Below are the code and all the weights of a small trained network. Each question names an input and a target symbol and asks about switching units off, where a switched-off unit gives its printed mean instead of its output.

import numpy as np


def w(rows, s, z=0):
    codes = np.array(rows[::2]) - 128.0
    scale = np.full(codes.shape[1], s)
    scale[-1] = z or s
    return codes * scale


def norm(h):
    return h / np.sqrt((h * h).mean(-1, keepdims=True) + 1e-5)


def f(y):
    return np.maximum(y, 0)


def softmax(a):
    e = np.exp(a - a.max(-1, keepdims=True))
    return e / e.sum(-1, keepdims=True)


def log_softmax(a):
    a = a - a.max(-1, keepdims=True)
    return a - np.log(np.exp(a).sum(-1, keepdims=True))


def net(x, mask):
    ids = ['αβγεηθλμξπφψω'.index(c) for c in x.split()]
    T = len(ids)
    res = E[ids] + P[:T]
    q, k, v = (norm(res) @ M[0].T for M in (Q, K, V))
    z = softmax(np.where(np.tri(T) > 0, q @ k.T / 4**0.5, -1e9)) @ v
    res = res + np.where(mask[0], z, O[0][:, -1]) @ O[0][:, :-1]
    y = f(norm(res) @ A[0][:, :-1].T + A[0][:, -1])
    res = res + np.where(mask[1:25], y, B[0][:, -1]) @ B[0][:, :-1]
    return log_softmax(norm(res)[-1] @ U[:, :-1].T + U[:, -1])


Q, K, V, O, A, B = {}, {}, {}, {}, {}, {}
E = w([
[52,132,77,167,173,109,43,104],'α',
[155,83,181,157,133,158,128,29],'β',
[73,180,134,135,164,58,14,94],'γ',
[98,100,190,153,80,86,109,69],'ε',
[80,111,133,164,206,82,109,123],'η',
[97,117,3,177,91,182,117,92],'θ',
[114,62,121,249,156,130,155,143],'λ',
[147,131,234,139,126,73,107,67],'μ',
[184,162,99,147,32,167,89,55],'ξ',
[102,125,210,90,176,54,188,72],'π',
[150,99,182,225,114,112,65,104],'φ',
[91,102,191,153,121,62,192,93],'ψ',
[98,183,25,62,94,142,81,84],'ω',
],0.012)
P = w([
[144,148,58,167,147,124,167,47],'0',
[72,158,92,113,162,89,128,200],'1',
[141,56,124,108,127,60,47,101],'2',
[134,176,1,202,115,85,193,20],'3',
[72,167,109,108,163,124,134,200],'4',
[149,38,106,98,128,68,63,120],'5',
[144,193,11,210,115,113,193,17],'6',
[76,169,133,105,162,160,145,200],'7',
[153,24,93,93,129,60,67,126],'8',
[148,206,26,207,117,137,202,15],'9',
[79,179,159,96,160,210,158,202],'10',
[157,2,67,84,133,45,60,130],'11',
[157,210,46,209,126,169,208,9],'12',
],0.0084)
Q[0] = w([
[108,210,131,211,150,124,219,8],'H0',
[96,207,80,198,195,130,170,84],'H0',
[99,134,126,104,157,113,100,95],'H0',
[125,189,113,165,91,147,104,110],'H0',
],0.016)
K[0] = w([
[61,208,225,107,107,255,168,188],'H0',
[28,237,185,151,190,238,156,206],'H0',
[76,127,111,97,161,138,110,83],'H0',
[114,213,137,182,85,177,97,104],'H0',
],0.011)
V[0] = w([
[103,192,232,101,85,93,211,95],'H0',
[205,119,121,254,140,148,120,179],'H0',
[103,88,79,117,114,165,222,149],'H0',
[227,183,150,102,244,112,157,141],'H0',
],0.0073)
O[0] = w([
[102,50,82,99,107,92,117,175,22],'H0',
[166,193,38,185,100,141,55,178,68],'H0',
[57,172,111,134,72,2,98,56,2],'H0',
[196,172,86,167,226,81,127,137,23],'H0',
],0.0096,0.0027)
A[0] = w([
[128,139,60,234,110,141,199,126,108],'N0',
[177,133,49,96,59,96,151,110,119],'N1',
[148,185,125,68,62,226,46,82,216],'N2',
[241,148,96,198,192,119,160,133,154],'N3',
[78,118,180,153,149,129,36,126,126],'N4',
[174,79,184,205,71,115,73,161,4],'N5',
[165,64,99,113,26,117,90,58,56],'N6',
[76,120,114,81,128,61,157,230,191],'N7',
[192,84,75,79,97,159,53,40,63],'N8',
[80,176,159,136,171,146,216,130,183],'N9',
[94,172,87,140,37,89,47,217,80],'N10',
[152,220,51,89,132,132,133,35,138],'N11',
[242,89,6,124,147,80,148,213,51],'N12',
[80,233,150,178,169,167,113,121,142],'N13',
[49,90,186,108,94,97,195,36,105],'N14',
[149,100,139,189,86,84,210,113,163],'N15',
[97,79,170,192,201,85,76,113,150],'N16',
[236,108,158,97,64,117,110,99,45],'N17',
[119,62,187,132,104,73,82,138,155],'N18',
[149,98,85,91,120,158,137,39,153],'N19',
[195,59,200,94,107,85,7,134,149],'N20',
[2,118,144,78,118,182,118,185,92],'N21',
[252,112,202,65,147,110,120,80,91],'N22',
[103,139,198,61,133,164,75,191,252],'N23',
],0.0082,0.0031)
B[0] = w([
[136,171,160,95,154,106,136,142,213],'N0',
[107,56,124,154,195,139,93,101,154],'N1',
[175,121,145,148,140,113,132,107,243],'N2',
[115,107,67,77,97,128,95,116,221],'N3',
[135,89,110,83,139,189,106,170,210],'N4',
[151,77,167,100,118,72,155,187,159],'N5',
[83,113,95,162,177,136,148,143,181],'N6',
[158,173,168,210,109,154,127,109,176],'N7',
[64,142,180,149,80,108,88,159,186],'N8',
[154,103,89,180,99,134,61,94,212],'N9',
[145,124,167,125,215,177,116,91,159],'N10',
[160,139,135,108,99,123,148,179,209],'N11',
[153,124,255,139,75,130,101,171,150],'N12',
[112,84,134,142,103,115,215,149,252],'N13',
[135,124,133,131,131,168,111,162,248],'N14',
[105,167,131,81,130,125,112,152,193],'N15',
[119,146,175,93,126,155,148,111,255],'N16',
[63,138,89,27,103,161,194,170,149],'N17',
[176,151,64,157,149,155,115,112,190],'N18',
[121,142,138,111,182,110,125,132,210],'N19',
[165,194,123,171,82,119,178,70,201],'N20',
[183,133,123,80,107,110,174,138,195],'N21',
[122,142,85,162,166,96,128,177,188],'N22',
[58,172,76,121,133,52,67,106,217],'N23',
],0.0099,0.0067)
U = w([
[182,165,73,35,119,37,178,136,102],'α',
[192,114,66,158,33,176,27,167,193],'β',
[45,169,154,28,165,59,74,196,94],'γ',
[85,37,88,60,80,149,163,150,144],'ε',
[159,60,191,117,203,8,150,84,138],'η',
[68,30,108,238,142,77,45,110,205],'θ',
[71,206,169,133,193,172,159,254,1],'λ',
[196,149,157,162,107,176,225,78,54],'μ',
[56,139,178,185,23,39,112,110,172],'ξ',
[93,119,237,79,131,155,86,44,126],'π',
[210,81,50,87,206,194,85,104,94],'φ',
[169,183,106,211,112,42,21,86,171],'ψ',
[183,57,200,85,144,113,91,221,186],'ω',
],0.0082,0.0048)

Each question gives the input, a string of symbols that net reads in full, and the target symbol t.
The units are the heads (4 rows each of Q, K, V and O) and the neurons (one row each of A and B). Each row of codes is followed by its name. A weight is (code - 128) times the scale printed after its matrix; where a second scale follows, it is the last column's (O, A, B and U).
mask holds one flag per unit, heads first, then neurons. A switched-off unit (its flag False) gives its mean, the last column of its rows in O or B, instead of its output. The means were averaged over made-up inputs and are rounded, as every weight is.
A unit's drop is (log p(t) with every unit on - log p(t) with that unit switched off) / (log p(t) with every unit on - log p(t) with every unit switched off).
The circuit of an input: a set's keep is (log p(t) with only the set's units on - log p(t) with every unit switched off) / (log p(t) with every unit on - log p(t) with every unit switched off). Starting from the 12 units with the biggest drops (on a tie, the unit counted first), units are removed one at a time, each time the one whose removal leaves the highest keep (on an exact tie, the one counted first), for as long as the keep stays at least 0.8.
circuit, biggest first: the units of the circuit, biggest drop first
unit that matters most: the unit with the biggest drop
k most important neurons: the k neurons with the biggest drops, biggest first
drop of u: that unit's drop, to one decimal
input η γ φ λ α ψ ψ γ α ω μ λ, target ω: 2 most important neurons -> (N5 N23)
input α ξ θ ε, target λ: circuit, biggest first -> (N6 N14 N15)
input λ γ ω α π η β ξ β φ ω, target α: circuit, biggest first -> (N21 N23 N2)
input π λ γ β α θ θ, target μ: circuit, biggest first -> (H0 N23)
input ψ α θ λ α π η, target μ: most important neuron -> (N13)
input α α γ ψ ψ ψ, target μ: circuit, biggest first -> (N20 N18)
input π ξ α η β η, target φ: circuit, biggest first -> (H0 N3)
input γ ω ε ψ, target π: circuit, biggest first -> (H0 N14 N13)
input ψ ψ γ γ η γ η ε η φ θ ω, target γ: circuit, biggest first -> (N8 N19)
input α α γ β ε φ λ μ α ψ η λ ω, target α: 2 most important neurons -> (N11 N23)
input γ λ θ γ λ θ ξ γ ξ λ π ψ, target μ: 2 most important neurons -> (N20 N18)
input η γ ξ α μ γ ξ, target ω: circuit, biggest first -> (H0 N12)
input ω η β π ξ α α λ γ π ε μ, target α: circuit, biggest first -> (N20 N17 N22)
input π η α β α ξ ω α α α β, target φ: most important neuron -> (N8)
input α β α α ψ β ψ η γ ψ π θ, target θ: 3 most important neurons -> (N8 N6 N16)
input β η θ α α α β θ ψ α, target ξ: 3 most important neurons -> (N13 N11 N18)
input λ μ α φ λ γ η λ λ, target ω: 2 most important neurons -> (N5 N0)
input π μ π ω μ, target ψ: 3 most important neurons -> (N23 N7 N13)
input β ψ β, target λ: 2 most important neurons -> (N17 N22)
input ψ β ψ β α β, target λ: unit that matters most -> N17
input γ η ξ η η, target θ: 2 most important neurons -> (N9 N13)
input ε ξ α γ ε π φ α, target ε: 2 most important neurons -> (N13 N21)
input β α α, target π: 2 most important neurons -> (N4 N23)
input β π ξ ψ ω α ε ψ μ λ θ, target μ: 2 most important neurons -> (N2 N10)
input β ψ λ β ψ β ξ ψ ψ ε ω α μ, target π: 2 most important neurons -> (N14 N13)
input λ ω ε, target ε: drop of N9 -> 0.1
input λ β ψ λ μ π ψ α η μ μ, target ψ: unit that matters most -> N23
input ω α α α ψ, target ξ: drop of N7 -> 1.1
input β ω λ η β β μ η ε ε, target α: drop of H0 -> 1.4
input γ α π α, target μ: drop of H0 -> 1.0
